Below are the code and all the weights of a small trained network. Each question names an input and a target symbol and asks about switching units off, where a switched-off unit gives its printed mean instead of its output.

import numpy as np


def w(rows, s, z=0):
    codes = np.array(rows[::2]) - 128.0
    scale = np.full(codes.shape[1], s)
    scale[-1] = z or s
    return codes * scale


def f(y):
    return y / 2 * (1 + np.tanh(0.7978845608 * (y + 0.044715 * y**3)))


def softmax(a):
    e = np.exp(a - a.max(-1, keepdims=True))
    return e / e.sum(-1, keepdims=True)


def log_softmax(a):
    a = a - a.max(-1, keepdims=True)
    return a - np.log(np.exp(a).sum(-1, keepdims=True))


def net(x, mask):
    ids = ['ΓΔΩαημφ'.index(c) for c in x.split()]
    T = len(ids)
    res = E[ids] + P[:T]
    r = res
    for j in range(2):
        rows = slice(4 * j, 4 * j + 4)
        q, k, v = (r @ M[0][rows].T for M in (Q, K, V))
        z = softmax(np.where(np.tri(T) > 0, q @ k.T / 4**0.5, -1e9)) @ v
        o = O[0][rows]
        res = res + np.where(mask[j], z, o[:, -1]) @ o[:, :-1]
    y = f(res @ A[0][:, :-1].T + A[0][:, -1])
    res = res + np.where(mask[2:10], y, B[0][:, -1]) @ B[0][:, :-1]
    return log_softmax(res[-1] @ U[:, :-1].T + U[:, -1])


Q, K, V, O, A, B = {}, {}, {}, {}, {}, {}
E = w([
[162,34,228,185,138,148,120,191],'Γ',
[90,186,70,93,151,252,146,133],'Δ',
[97,56,102,55,116,75,240,222],'Ω',
[216,214,151,128,145,35,134,189],'α',
[182,187,69,143,22,183,191,80],'η',
[203,96,88,147,49,108,77,174],'μ',
[62,155,192,167,61,82,130,158],'φ',
],0.018)
P = w([
[249,49,242,161,210,145,253,105],'0',
[210,123,214,75,177,186,221,115],'1',
[198,141,196,80,151,156,197,133],'2',
[178,145,206,101,110,138,158,147],'3',
[167,147,202,121,66,116,129,165],'4',
[151,153,220,150,36,91,125,188],'5',
[149,181,228,186,1,74,111,211],'6',
],0.0071)
Q[0] = w([
[140,96,128,145,149,208,132,1],'head 0',
[165,136,170,78,92,139,94,186],'head 0',
[107,116,104,93,141,226,197,46],'head 0',
[50,64,177,63,224,63,83,163],'head 0',
[67,109,42,206,158,119,123,50],'head 1',
[183,90,119,58,196,89,126,168],'head 1',
[142,130,127,83,46,175,204,213],'head 1',
[177,158,145,179,128,159,210,136],'head 1',
],0.0092)
K[0] = w([
[47,160,152,229,133,119,94,127],'head 0',
[193,66,85,74,138,108,109,168],'head 0',
[142,183,118,169,105,123,19,61],'head 0',
[187,98,149,132,255,187,190,100],'head 0',
[157,64,78,148,244,113,164,65],'head 1',
[152,181,113,159,98,81,84,34],'head 1',
[85,149,67,129,50,56,120,186],'head 1',
[183,65,103,129,59,90,121,132],'head 1',
],0.009)
V[0] = w([
[158,201,184,199,165,149,99,68],'head 0',
[127,94,179,83,133,89,139,185],'head 0',
[236,140,115,203,81,185,103,158],'head 0',
[83,111,61,99,148,162,145,255],'head 0',
[69,246,207,48,153,86,185,125],'head 1',
[65,113,170,139,182,10,68,164],'head 1',
[198,183,95,17,196,81,80,100],'head 1',
[152,198,117,159,91,232,42,168],'head 1',
],0.0073)
O[0] = w([
[142,58,152,43,173,86,202,147,2],'head 0',
[142,156,119,220,102,222,121,150,249],'head 0',
[222,110,156,44,141,164,176,184,181],'head 0',
[151,101,120,211,146,175,142,150,198],'head 0',
[81,143,193,204,159,130,184,85,202],'head 1',
[185,137,98,123,214,173,166,110,51],'head 1',
[154,204,80,210,141,58,121,201,41],'head 1',
[175,187,65,48,105,129,255,161,61],'head 1',
],0.0079,0.0062)
A[0] = w([
[135,178,22,1,171,83,208,95,5],'neuron 0',
[48,222,193,137,48,164,147,82,150],'neuron 1',
[177,227,167,173,72,111,43,24,54],'neuron 2',
[76,232,116,117,113,111,84,63,18],'neuron 3',
[35,188,62,143,81,203,119,45,183],'neuron 4',
[165,144,159,165,77,207,163,61,85],'neuron 5',
[15,146,116,72,198,150,236,207,207],'neuron 6',
[61,152,105,182,106,87,93,224,140],'neuron 7',
],0.0073,0.0023)
B[0] = w([
[84,101,147,177,172,207,214,117,157],'neuron 0',
[114,118,118,84,165,66,86,58,249],'neuron 1',
[94,94,139,57,192,188,170,187,212],'neuron 2',
[99,92,98,61,91,193,80,197,137],'neuron 3',
[108,108,109,245,144,132,193,161,213],'neuron 4',
[115,115,55,42,132,76,130,164,245],'neuron 5',
[81,153,123,153,134,41,53,229,164],'neuron 6',
[204,146,175,96,165,86,70,2,202],'neuron 7',
],0.0094,0.014)
U = w([
[196,176,175,144,209,114,199,126,64],'Γ',
[152,127,98,74,137,146,229,58,99],'Δ',
[75,116,91,129,162,149,178,189,109],'Ω',
[199,143,49,94,89,145,65,139,252],'α',
[162,148,128,185,113,129,201,56,142],'η',
[138,66,254,188,86,223,142,134,93],'μ',
[126,141,192,47,142,89,77,71,171],'φ',
],0.0078,0.0026)

Each question gives the input, a string of symbols that net reads in full, and the target symbol t.
The units are the heads (4 rows each of Q, K, V and O) and the neurons (one row each of A and B). Each row of codes is followed by its name. A weight is (code - 128) times the scale printed after its matrix; where a second scale follows, it is the last column's (O, A, B and U).
mask holds one flag per unit, heads first, then neurons. A switched-off unit (its flag False) gives its mean, the last column of its rows in O or B, instead of its output. The means were averaged over made-up inputs and are rounded, as every weight is.
A unit's drop is (log p(t) with every unit on - log p(t) with that unit switched off) / (log p(t) with every unit on - log p(t) with every unit switched off).
The circuit of an input: a set's keep is (log p(t) with only the set's units on - log p(t) with every unit switched off) / (log p(t) with every unit on - log p(t) with every unit switched off). Starting from all 10 units, units are removed one at a time, each time the one whose removal leaves the highest keep (on an exact tie, the one counted first), for as long as the keep stays at least 0.8.
circuit, biggest first: the units of the circuit, biggest drop first
most important unit: the unit with the biggest drop
top k neurons: the k neurons with the biggest drops, biggest first
which heads matter: for each layer, one digit per head in row order, 1 if its drop is at least 0.15 and else 0, layers parted by /
input Δ Ω Δ φ, target Ω: which heads matter	11
input η μ Δ Δ η Ω, target φ: which heads matter	01
input Δ α φ η η Γ Ω, target φ: which heads matter	00
input Ω μ Ω Ω α Γ, target Γ: top 3 neurons	(neuron 7; neuron 5; neuron 2)
input η η η α η, target Δ: top 2 neurons	(neuron 0; neuron 4)
input η Ω η μ η α Γ, target φ: which heads matter	10
input μ Ω μ Γ Δ, target α: circuit, biggest first	(head 1; neuron 0)
input Ω η α, target φ: most important unit	neuron 7
input Ω φ Δ Δ μ η Γ, target α: circuit, biggest first	(head 1; neuron 5; head 0)
input η Δ η φ Ω Γ, target Ω: circuit, biggest first	(neuron 5; head 0; neuron 2)
input φ Ω Γ φ φ Γ μ, target Ω: circuit, biggest first	(neuron 2; head 0)
input η Γ α α Ω, target Γ: circuit, biggest first	(head 1; neuron 7)
input Ω α η Δ, target φ: circuit, biggest first	(head 0; head 1)
input μ η η η Δ Δ Ω, target μ: circuit, biggest first	(neuron 5)
input Γ η Ω Γ Δ, target μ: circuit, biggest first	(head 1; neuron 5; head 0; neuron 1)
input Δ α μ Ω, target α: top 2 neurons	(neuron 4; neuron 2)
input Γ Ω φ φ, target Ω: circuit, biggest first	(head 0; neuron 2; neuron 5)
input Γ η α φ Γ η η, target Δ: circuit, biggest first	(head 0; head 1)
input Ω η φ α, target Ω: circuit, biggest first	(neuron 2; head 0)
input Γ Ω η Δ η η, target φ: most important unit	head 0
input φ Ω φ η α μ α, target α: top 2 neurons	(neuron 7; neuron 3)
input Γ Ω η Δ φ Δ η, target Ω: top 3 neurons	(neuron 7; neuron 2; neuron 4)
input Ω Γ μ η, target α: top 3 neurons	(neuron 0; neuron 4; neuron 7)
